What can hang from each mark
j_503: j_275 j_339 j_524 j_669
j_682: j_339 j_557
j_193: j_557 j_682
j_557: j_101 j_275 j_503
j_101: j_193
j_524: j_275
j_89: j_101 j_524
j_275: j_524 j_540
j_540: j_89
j_339: j_503 j_669
j_669: j_339 j_503 j_682

Each row was made from one small tree. Brackets hold a mark, then the marks that hang from it, in the order of their numbers. Every link used is in the known rows. Write each row's tree.
In the rows, zero is written as 128.
Known rows
[j_682 [j_339 j_669] [j_557 j_275]]: [154 121 123 115 105 143  93 107 154  83  71 143 105 156 166 106  79 133
  78 155 144 100 163 188  96  88 144 155  91 112 161 109 179 149 156  95
 126]
[j_503 [j_275 j_540] j_524 j_669]: [193 128 134 129 108 151 150  99 167 125 118 126 111 157 149 114  51 174
 106 150 140 139 166 145 129 143  90 151 105 134 166  85 163 147 192 151
 120]
[j_540 [j_89 [j_101 [j_193 j_557]] [j_524 j_275]]]: [131 130  82 146  79  87 148 142 161 142 101 124 132 150 154 135  69 119
 110 148 123 103 175 178 120 160 114  84 151  68 119 133 205 141 181 192
 149]
[j_89 j_101 j_524]: [149 122 112 137  99 138 125 120 154 105  77 127  99 145 122 133  74 122
 127 149 106 118 169 168 150 162 121 113 126  66 137 111 194 147 165 169
 135]
[j_101 [j_193 [j_557 [j_275 j_524] j_503]]]: [171 117 104 130  98  82 118 112 163 111  88 137 136 133 181 113  65 112
 116 128 131  84 177 169 103 107 131 128 116 108 126 105 163 123  99 170
 107]
[j_557 [j_275 j_540] [j_503 j_524 j_669]]: [201 147 130 163 112 133 114  99 165 117 103 135 120 157 164 109  26 162
  80 143 148  95 174 169 112 146 108 131 118 131 162  79 166 136 183 140
 104]
[j_193 [j_682 [j_557 j_275]]]: [155 123 120  92 101 122 102  99 170 104  82 125  94 155 144  98  63 133
 120 137 139 113 146 185  95 104 139 134  96 119 138 110 161 123 149 130
 124]
[j_524 [j_275 [j_540 [j_89 [j_101 j_193]]]]]: [146 140  90 118  99 117 137 134 190 143 103 121 134 172 154 120  80 116
  91 152 127 121 153 158 124 136 123 108 128  62 129 109 170 151 195 152
 150]
[j_503 j_339 j_524]: [188 118 150 130  98 139 126  89 163 104 111 139 117 138 143 118  59 169
 105 146 146 137 146 158 132 131 117 162 124 129 143 110 156 162 186 155
 145]
[j_275 j_524 [j_540 [j_89 [j_101 [j_193 j_682]]]]]: [150 120  82  70 101 112 149 144 198 140  88 124 129 154 146 129  97  96
 133 134 119 114 143 126 116  91 137 119 106  85 132 116 179 146 163 178
 134]
[j_557 [j_503 [j_524 j_275]]]: [191 142 122 152 106 119 116  80 157 107 100 128 128 155 150 107  28 159
  95 154 140 118 152 181 109 153 109 146 122 106 128  95 159 145 167 140
 127]
[j_339 [j_669 [j_503 [j_275 j_524 [j_540 j_89]]]]]: [162  83 125  65 135 135 137 139 166 113  78 152  96 160 176  92  98 144
  99 138 100 132 163 120  88  96 114 131 112 116 160 126 146 177 183 161
 134]
[j_339 [j_503 [j_524 j_275]] [j_669 j_682]]: [187 113 146 141 105 124 142  89 152 100  89 140  76 141 158  89  49 154
  58 140 144 132 137 167  90 154  89 154 153 100 142 107 171 169 203 147
 150]
[j_669 [j_503 [j_275 j_540] j_339] j_682]: [166 102 161 119 116 139 145  98 198  86 102 137  67 154 154  84  71 158
 115 127 117 140 174 148 103 142  90 132 118 135 158 114 137 164 199 181
 146]
[j_339 [j_503 [j_275 j_524] j_669]]: [203 108 134  77 104 126 140 112 144 110  78 159  80 130 164 101  75 148
 118 136 141 120 162 125 114 135 103 158  99  94 157 108 184 152 175 156
 102]
[j_275 j_524 [j_540 [j_89 [j_101 [j_193 j_557]]]]]: [143 111 105  99 109  90 148 144 198 154 108 120 143 150 166 138 106 110
 107 142 120 106 165 127 133 106 127 110 116  78 141 114 184 148 148 190
 133]
[j_557 j_275]: [168 118 126 112 113 123 107  98 160 103  84 124 109 155 146  99  79 139
 107 145 130 128 160 173 112 133 134 125 118 100 146 108 146 125 145 128
 126]
[j_101 [j_193 j_557 [j_682 [j_339 j_503]]]]: [168 127 108 127 111  70 156 109 185 118  84 146 124 130 151 114  59 118
 142 148 144 129 156 170  92 112 121 129 110 138 148  82 183 153 129 175
 128]
[j_101 [j_193 j_557]]: [162 117 124 132 101  98 133 112 172 119 107 125 131 142 159 115  86 118
 125 149 124 139 157 166 133 123 118 127 127 115 136  99 150 137 127 176
 140]
[j_193 [j_682 j_339]]: [167 134 107  97 118 125 123  95 186  99  87 129 119 158 129 112  78 131
 144 159 136 135 146 163  98 113 134 136  91 131 157 101 172 131 140 136
 127]
[j_524 [j_275 [j_540 [j_89 [j_101 [j_193 j_682]]]]]]: [142 142  74 100  95 111 142 135 200 151  99 120 127 164 142 116  67 107
 118 144 129 125 144 160 105 128 122 104 129  87 124 108 172 136 193 167
 151]
[j_540 [j_89 j_524]]: [157 117 115 118 105 132 131 133 160 108  84 129 116 172 144 115  87 140
 119 147 106 133 162 164 118 140 128  99 118 104 161 145 166 153 178 155
 133]
[j_540 [j_89 j_101 [j_524 j_275]]]: [141 130  94 123  93 124 128 132 156 128  88 126 111 163 136 125  74 136
 104 153 118 110 167 170 118 169 120  93 136  54 133 141 201 144 203 156
 143]
[j_101 [j_193 [j_557 j_503]]]: [172 124 122 158  96  96 120 116 173 112  87 130 135 137 171 114  53 110
 128 139 120 124 166 179 126 127 115 129 125 126 136  90 145 139 119 178
 128]
[j_540 [j_89 [j_101 j_193] j_524]]: [144 124  94 139  76 121 149 150 153 114  64 127 121 154 148 134  83 104
 125 142 101 119 167 166 139 135 130 104 129  70 131 130 185 162 179 179
 145]
[j_540 [j_89 [j_101 j_193]]]: [155 122 110 118  83 117 139 137 168 122  59 120 126 149 157 123  93 100
 117 147 118 134 152 157 134 119 133 126 124  74 128 115 161 155 174 164
 148]
[j_669 j_339 j_503 [j_682 j_557]]: [153 100 170 113 112 113 124  98 144  57  87 129  62 158 165  78  98 145
  78 130 103 116 153 153 108 124 110 137 113  88 151 113 157 179 195 175
 149]
[j_540 j_89]: [168 113 131  97 113 126 120 122 172 117  81 121 119 167 154 105  96 138
 113 153 120 149 146 153 114 125 131 121 115 109 160 132 142 146 173 139
 137]
[j_682 j_339 [j_557 [j_503 j_275]]]: [168 129 128 132  99 138 115 102 170  78  58 131 115 160 164 113  43 137
 130 151 128 109 181 189 103 101 122 165  55 124 162  93 170 156 138 117
 105]
[j_557 [j_101 j_193] j_275]: [171 112 108 102  89 102  97 100 158  93  96 137 126 162 156  98  88 105
  99 144 122 128 156 173 111 124 130 126 122  95 134 114 139 125 129 158
 131]
[j_101 [j_193 [j_557 j_275] j_682]]: [155 120  97 119  97  84 132 109 174 126  94 122 125 134 152 106  63 115
 138 133 136 125 158 180  92 113 127 111 130 139 126  98 154 109 120 176
 134]
[j_193 [j_557 [j_503 j_669]] [j_682 j_339]]: [186 146 114 134 106 109 112 106 185 121  92 142 117 134 158 117  43 131
 138 153 154 104 168 169  94 135 109 130 105 158 168  90 195 111 147 162
 105]
[j_557 [j_101 j_193] [j_503 j_275 j_524 j_669]]: [211 124 119 141  62 119 125 102 141  98  86 146 125 145 175 111  29 125
 111 139 129 127 167 166 116 139  85 167 111 133 138  92 156 145 160 185
 113]
[j_682 j_339]: [168 132 123 114 121 130 119  95 176  92  90 130 126 162 140 115  92 139
 116 166 133 132 158 162 117 121 135 141  90 108 162 102 169 144 141 122
 126]

Which tree is each row?
[149 115  84 115  97 106 118 136 174 113 108 138 139 197 156 110  83 117
  91 139 103 112 175 167 105 129 127  77 123 102 161 139 155 145 162 170
 126] => [j_557 [j_101 j_193] [j_275 [j_540 [j_89 j_524]]]]
[153  99 130 106  67 100 104 102 141  63  97 128  97 166 174  86  98 111
  65 121 113 102 158 168 101 110 116 136 109  87 146 125 153 145 162 171
 138] => [j_669 j_339 [j_682 [j_557 [j_101 j_193] j_275]]]
[164 101 118  79 144 140 137 110 168  90  87 158 102 158 162 102  93 143
 105 151 112 115 176 130  92  93 117 149  90 117 162  99 173 177 152 145
 124] => [j_682 [j_339 [j_669 [j_503 [j_275 j_524 j_540]]]]]
[161 118 160 129 107 102 140  76 132  68 119 126  78 161 164  81  69 178
  52 137 125 103 149 161  91 140  98 144 123  83 127 112 176 183 218 172
 155] => [j_669 j_339 [j_503 [j_524 j_275]] [j_682 j_557]]
[187 100 101  87  80 111 112 108 157  88  78 150 130 150 169 109  70  96
 132 131 105 120 167 150 110 109 112 159  89 104 133 114 145 139 109 181
 107] => [j_557 [j_101 j_193] [j_503 [j_275 j_524]]]
[140 144  71 137  84 120 150 123 167  97  70 134 122 143 121 143  66  94
 156 149 118 107 167 177 123 124 133 119 105  93 128 101 214 148 146 175
 136] => [j_89 [j_101 [j_193 [j_682 j_339]]] j_524]
[180 134 148 128  78 132 131  85 131  88 132 126  84 157 169  96  68 176
  46 138 152  95 146 152 111 147  89 157 118  90 149 118 197 152 240 152
 141] => [j_503 [j_524 j_275] [j_669 j_339 [j_682 j_557]]]
[169 131 108 170  81  83 145 111 171 134  75 119 132 111 147 135  20 108
 144 136 132 114 158 180 120 129 107 140 138 127 105  69 181 137 134 210
 136] => [j_89 [j_101 [j_193 [j_557 [j_503 j_524]] j_682]]]
[160 131 109  97 128 127 119 116 195 137 122 124 129 191 152 100  85 154
  87 157 129 133 148 154 105 141 121 103 119  96 160 126 149 141 193 127
 138] => [j_524 [j_275 [j_540 j_89]]]
[170 128 145 118 120 111 122  99 170  87  75 148 103 158 153 108  74 145
  99 159 143 114 156 171 114 109 134 154  78  95 166  95 191 180 159 116
 116] => [j_682 [j_339 j_503] j_557]
[195 121 137 115 119 137 140 116 171 124  92 151  84 148 156  96  51 155
 111 139 135 139 166 141 123 152  89 137 109 115 179  83 165 159 195 150
 111] => [j_339 [j_503 [j_275 j_540] j_669]]
[134 150  58 133  93 122 142 122 181 128 116 132 118 162 120 129  50 107
 131 142 117 105 160 173 128 152 114  97 132  76 116  96 197 138 175 181
 145] => [j_89 [j_101 [j_193 j_682]] [j_524 [j_275 j_540]]]
[152 119 100  87 105 117 146 142 189 132  89 126 134 163 160 131 111 106
 107 140 115 111 155 123 134  99 137 124 107  64 137 117 174 159 165 167
 133] => [j_275 j_524 [j_540 [j_89 [j_101 j_193]]]]
[175 103 151 107 107 132 129 101 157  88  81 155  82 134 155  92  65 159
 130 137 122 146 168 158 111 136 108 147 122 131 139 110 140 167 187 174
 144] => [j_669 [j_503 j_275 j_339]]
[193 140 154 131  72 157  77 112 163  94  91 161  89 136 178 106  47 145
  98 135 154  95 156 172 137 130 115 166 103 126 161 115 174 149 207 143
 117] => [j_682 [j_557 [j_503 j_339 j_669]]]
[155 128  98 115 102 125 126 123 159 116 105 131 120 179 144 110  75 151
 103 153 119 120 160 171 105 158 122  94 126  86 149 151 178 144 193 143
 138] => [j_540 [j_89 [j_524 j_275]]]
[189 123 133 116 107 143 158 121 172 139 105 122 119 169 164 113  58 177
  99 150 137 141 164 139 112 133  95 136 105 140 175 107 160 154 214 149
 123] => [j_503 [j_275 [j_540 j_89]] j_524 j_669]
[157 113 110 109 116 119 117 110 180 121  90 138 114 133 145 114  74 126
 128 156 138 134 151 165  91 107 119 137 118 157 162  99 180 127 137 152
 138] => [j_193 j_557 [j_682 [j_339 j_669]]]
[146 132 106 105 116 126 121 124 194 147 105 116 120 176 143 115  80 140
  86 158 129 122 155 153 118 153 119 104 127  65 145 114 173 142 202 139
 142] => [j_524 [j_275 [j_540 [j_89 j_101]]]]
[189 135 121  98  90 144 113 108 157  83  76 151 107 151 180 118  62 141
 118 147 145  75 182 156 106  97 118 179  49 113 165 110 208 144 155 125
  82] => [j_682 j_339 [j_557 [j_503 [j_275 j_524] j_669]]]
[139 141  89 137 114 139 123 112 176 124 121 127 111 171 118 128  62 138
 100 154 116 103 172 166 141 177 111  95 130  54 137 106 202 143 186 157
 137] => [j_89 j_101 [j_524 [j_275 j_540]]]
[174 100 152 118  85 169 107 109 174  85  87 144  71 135 160  96  85 130
  92 130 130 139 142 156 117 128 106 157 140 132 163 133 145 149 195 156
 156] => [j_503 [j_339 [j_669 j_682]]]
[171 104 123 108  86 145  75 108 157  77  61 154 108 159 171 103  51 117
 100 151 118 113 171 185  94  97 109 175  75 131 170 105 168 156 140 129
 112] => [j_682 [j_339 j_669] [j_557 j_101 [j_503 j_275]]]
[155 112 115  74 123 127 129 133 193 138  93 121 124 167 148 128 109 128
 101 147 118 112 155 120 130 114 134 119 103  64 153 122 181 151 173 152
 127] => [j_275 j_524 [j_540 [j_89 j_101]]]
[185 103 160 137  84 161 129  95 165  88  97 138  83 132 159 105  66 153
  81 132 141 138 139 156 115 127  99 172 144 143 153 123 156 161 205 160
 160] => [j_503 [j_339 [j_669 j_682]] j_524]
[179 113 169 138 123 112 153  80 165  76  93 116  83 155 148  93  78 156
  93 149 119 136 150 156 104 144 104 137 131 110 133 108 151 167 177 180
 148] => [j_669 [j_503 j_524] j_682]
[182 129 105 143  74  96 122 128 141 118  94 148 114 117 178 105  44 116
 129 120 127 111 157 156 112 129  98 129 132 149 148  85 167 131 168 206
 128] => [j_101 [j_193 [j_557 [j_503 [j_669 j_339]]] j_682]]
[207 141 134 159  93 128 111  96 141 104  82 135 115 139 168 107  30 157
  89 142 151  98 166 177 107 148 112 144 123 124 148  92 169 131 178 141
 106] => [j_557 j_275 [j_503 j_524 j_669]]
[177 120 138 138  99 161 126  91 187 109 139 138  96 155 156 100  55 167
  55 137 151 123 143 157 105 144  89 154 151 131 154 118 161 157 227 149
 162] => [j_503 [j_339 [j_669 j_682]] [j_524 [j_275 j_540]]]
[137 147  73 149  96 127 138 123 173 119 118 131 124 167 131 132  61 113
 105 148 112 100 172 173 146 162 114  99 134  52 123 100 197 152 178 168
 145] => [j_89 [j_101 j_193] [j_524 [j_275 j_540]]]
[202 114 148 134  86 124  85  85 164  93 104 152 126 144 153 111  40 151
  98 141 134 124 151 165 121 143 106 162 125 133 147 112 150 154 170 174
 128] => [j_557 j_101 [j_503 j_339 j_524]]
[187 152 135 135  94 143  92 106 166  85  81 147 109 159 173 114  58 135
  98 160 150  87 168 178 119 116 125 159  73 115 171  98 198 147 171 117
 101] => [j_682 j_339 [j_557 [j_503 j_669]]]
[154 133 126 114 112 124 105  93 167  84  85 129 119 168 155 109  82 143
  94 159 146  96 169 186 102  99 148 143  73 100 158 107 181 142 146  99
 114] => [j_682 j_339 [j_557 j_275]]
[185 134 132 128  95 133 122  79 162 111 132 142 120 144 144 112  51 179
  90 150 160 126 143 165 119 149 112 157 132 114 130 117 167 152 203 146
 148] => [j_503 j_339 [j_524 j_275]]
[149 118 118 141  91  95 135 121 172 129  88 118 122 127 150 130  79 103
 125 149 125 129 165 164 145 134 119 127 137  84 121  88 175 137 135 189
 145] => [j_89 [j_101 [j_193 j_557]]]
[152 109 100  98 119  82 142 134 193 143 117 126 151 164 181 116 100 130
  97 134 129 100 172 140  98  92 137  98 113 109 151 125 157 131 135 165
 120] => [j_101 [j_193 [j_557 [j_275 j_524 [j_540 j_89]]]]]
[172 122 129 106  96  89 113 101 166  78  86 160 120 165 163 107  83 111
  87 158 135 113 152 171 113 103 130 156  82  88 155 102 183 181 141 148
 121] => [j_682 [j_339 j_503] [j_557 [j_101 j_193]]]
[145 117 110 126  94 129 130 141 156 118  65 124 109 156 136 131  83 126
 122 149 104 120 168 163 133 151 127  98 127  70 146 133 190 153 186 168
 137] => [j_540 [j_89 j_101 j_524]]
[192 125 106 126  82 100 116  94 166  98  88 137 138 149 148 110  34 107
 128 139 121 132 139 173 104 119 109 151 119 139 124  93 148 142 130 193
 129] => [j_557 [j_101 [j_193 j_682]] [j_503 j_524]]
[186 106 158 127 103 126 148  87 148  91  91 147  92 127 153 101  47 181
 119 138 132 143 165 158 110 134 101 162 124 140 131 103 149 180 195 180
 146] => [j_669 [j_503 j_275 j_339 j_524]]
[137 130  91 143  95 127 150 154 179 126  86 125 130 170 145 136  79 109
 116 142  99 116 173 159 144 134 126  92 123  75 145 117 182 167 181 176
 142] => [j_275 [j_540 [j_89 [j_101 j_193] j_524]]]
[157 126 114 108 122  98 127  96 194 120 105 124 126 145 134 118  75 136
 145 159 141 132 157 164  95 121 124 124 103 146 157  99 179 119 126 157
 128] => [j_193 j_557 [j_682 j_339]]
